Here is a tiny trained network, its code and every weight. The questions are about switching its units off for an input and a class, where a switched-off unit gives its printed mean instead of its output.

import numpy as np


def w(rows, s, z=0):
    codes = np.array(rows[::2]) - 128.0
    scale = np.full(codes.shape[1], s)
    scale[-1] = z or s
    return codes * scale


def norm(h):
    return h / np.sqrt((h * h).mean(-1, keepdims=True) + 1e-5)


def f(y):
    return np.maximum(y, 0)


def log_softmax(a):
    a = a - a.max(-1, keepdims=True)
    return a - np.log(np.exp(a).sum(-1, keepdims=True))


def net(x, mask):
    res = np.array(x, float).reshape(1, 5) / 4 @ E
    u = 0
    for l in range(2):
        y = f(norm(res) @ A[l][:, :-1].T + A[l][:, -1])
        res = res + np.where(mask[u : u + 8], y, B[l][:, -1]) @ B[l][:, :-1]
        u += 8
    return log_softmax(norm(res)[-1] @ U[:, :-1].T + U[:, -1])


A, B = {}, {}
E = w([
[112,139,114,81,137,56,191,138,170,115,172],'x0',
[103,136,153,119,241,104,159,70,158,109,100],'x1',
[255,19,79,202,143,182,124,70,161,123,106],'x2',
[95,84,141,107,115,98,92,59,105,217,137],'x3',
[145,92,159,134,154,157,146,139,97,51,63],'x4',
],0.013)
A[0] = w([
[61,196,142,51,168,119,159,143,151,90,138,53],'0.n0',
[92,112,121,91,225,70,168,68,206,235,191,51],'0.n1',
[222,163,48,185,136,150,162,189,165,32,94,3],'0.n2',
[80,122,113,129,109,77,130,107,141,112,138,30],'0.n3',
[109,179,100,129,95,121,112,112,125,183,194,17],'0.n4',
[195,98,84,181,123,186,127,168,171,31,140,26],'0.n5',
[104,189,94,99,37,101,125,173,142,254,190,49],'0.n6',
[253,50,72,152,153,154,123,37,159,159,107,51],'0.n7',
],0.0084,0.0061)
B[0] = w([
[122,111,149,71,161,113,125,42,98,108,85,200],'0.n0',
[96,85,47,189,132,54,125,165,166,112,124,205],'0.n1',
[156,233,77,177,138,148,174,234,175,114,149,200],'0.n2',
[141,117,91,127,128,127,165,192,128,144,130,136],'0.n3',
[150,180,159,151,117,126,70,145,150,121,193,158],'0.n4',
[183,155,118,178,137,183,241,134,219,117,106,202],'0.n5',
[108,169,166,127,3,137,74,169,129,153,196,211],'0.n6',
[212,144,237,136,130,130,124,63,57,159,121,255],'0.n7',
],0.011,0.0094)
A[1] = w([
[161,73,111,181,100,245,106,154,120,116,93,101],'1.n0',
[179,135,119,134,135,185,164,173,149,89,153,9],'1.n1',
[145,125,118,117,128,148,136,138,129,109,144,126],'1.n2',
[156,87,138,130,114,142,100,127,107,130,94,83],'1.n3',
[117,109,109,59,67,168,125,145,145,161,202,71],'1.n4',
[78,138,148,121,198,78,133,145,126,76,131,66],'1.n5',
[95,192,156,45,194,153,133,131,111,41,110,3],'1.n6',
[121,99,61,146,108,125,96,133,155,176,155,64],'1.n7',
],0.012,0.0052)
B[1] = w([
[46,2,11,137,147,145,99,157,219,20,128,253],'1.n0',
[126,200,121,133,131,173,199,154,188,112,128,222],'1.n1',
[99,182,173,185,154,148,92,135,141,126,100,156],'1.n2',
[120,68,65,45,74,135,159,121,115,160,120,175],'1.n3',
[137,151,211,97,47,113,198,170,52,82,152,209],'1.n4',
[112,165,73,56,192,129,216,142,100,111,51,221],'1.n5',
[202,144,173,94,160,236,72,147,66,227,64,239],'1.n6',
[121,179,161,144,147,192,58,154,143,91,157,172],'1.n7',
],0.0086,0.0071)
U = w([
[62,113,68,92,192,3,197,109,179,110,108,111],'0',
[219,24,174,189,148,126,112,14,85,160,111,90],'1',
[104,201,165,57,194,150,163,153,65,131,39,121],'2',
[100,191,179,113,31,80,100,182,107,131,224,224],'3',
[75,145,107,216,172,84,20,121,173,161,172,2],'4',
[89,23,80,128,87,173,101,160,129,77,92,39],'5',
[212,150,128,215,141,192,200,166,199,62,116,207],'6',
],0.015,0.0044)

Each question gives the input, the list of numbers given to net, and the class t.
The units are the neurons (one row each of A and B). Each row of codes is followed by its name. A weight is (code - 128) times the scale printed after its matrix; where a second scale follows, it is the last column's (A, B and U).
mask holds one flag per neuron, layer by layer. A switched-off neuron (its flag False) gives its mean, the last column of its row in B, instead of its output. The means were averaged over made-up inputs and are rounded, as every weight is.
A unit's drop is (log p(t) with every unit on - log p(t) with that unit switched off) / (log p(t) with every unit on - log p(t) with every unit switched off).
The circuit of an input: a set's keep is (log p(t) with only the set's units on - log p(t) with every unit switched off) / (log p(t) with every unit on - log p(t) with every unit switched off). Starting from the 12 units with the biggest drops (on a tie, the unit counted first), units are removed one at a time, each time the one whose removal leaves the highest keep (on an exact tie, the one counted first), for as long as the keep stays at least 0.8.
units of the circuit, in order: the units of the circuit, biggest drop first
top k neurons: the k neurons with the biggest drops, biggest first
top k neurons in layer l: the k neurons of layer l with the biggest drops, biggest first
drop of u: that unit's drop, to one decimal
input [-1,-7,5,7,-7], class 3: units of the circuit, in order => (0.n6)
input [7,0,5,8,-4], class 4: units of the circuit, in order => (0.n1 1.n7)
input [3,0,-1,3,1], class 0: top 3 neurons => (0.n1 0.n0 1.n6)
input [4,-2,-4,-7,7], class 2: units of the circuit, in order => (0.n0 1.n6)
input [8,1,-6,1,-1], class 0: top 4 neurons => (0.n1 0.n0 1.n5 0.n7)
input [-8,-3,-3,-4,-2], class 5: units of the circuit, in order => (1.n0 0.n2)
input [5,-1,3,1,-2], class 3: top 3 neurons in layer 0 => (0.n0 0.n6 0.n5)
input [-2,4,-3,-2,-5], class 0: top 3 neurons => (0.n1 0.n0 1.n5)
input [-1,2,0,-3,-4], class 4: top 2 neurons in layer 0 => (0.n5 0.n1)
input [1,-2,-2,-1,2], class 2: top 2 neurons => (0.n0 0.n7)
input [3,3,-1,-5,6], class 2: top 3 neurons in layer 0 => (0.n0 0.n1 0.n6)
input [1,-3,0,-1,0], class 3: top 2 neurons => (0.n6 1.n4)
input [7,3,-2,-7,-2], class 2: top 2 neurons => (1.n6 0.n0)
input [0,6,-2,-2,-4], class 0: top neuron in layer 0 => (0.n1)
input [-5,8,-4,6,-4], class 0: top 2 neurons => (0.n1 1.n5)
input [3,4,4,2,-2], class 1: drop of 0.n7 => 0.8
input [0,0,0,-7,-8], class 3: drop of 0.n6 => 0.5
input [-1,2,-3,-8,-6], class 2: drop of 0.n0 => 0.6
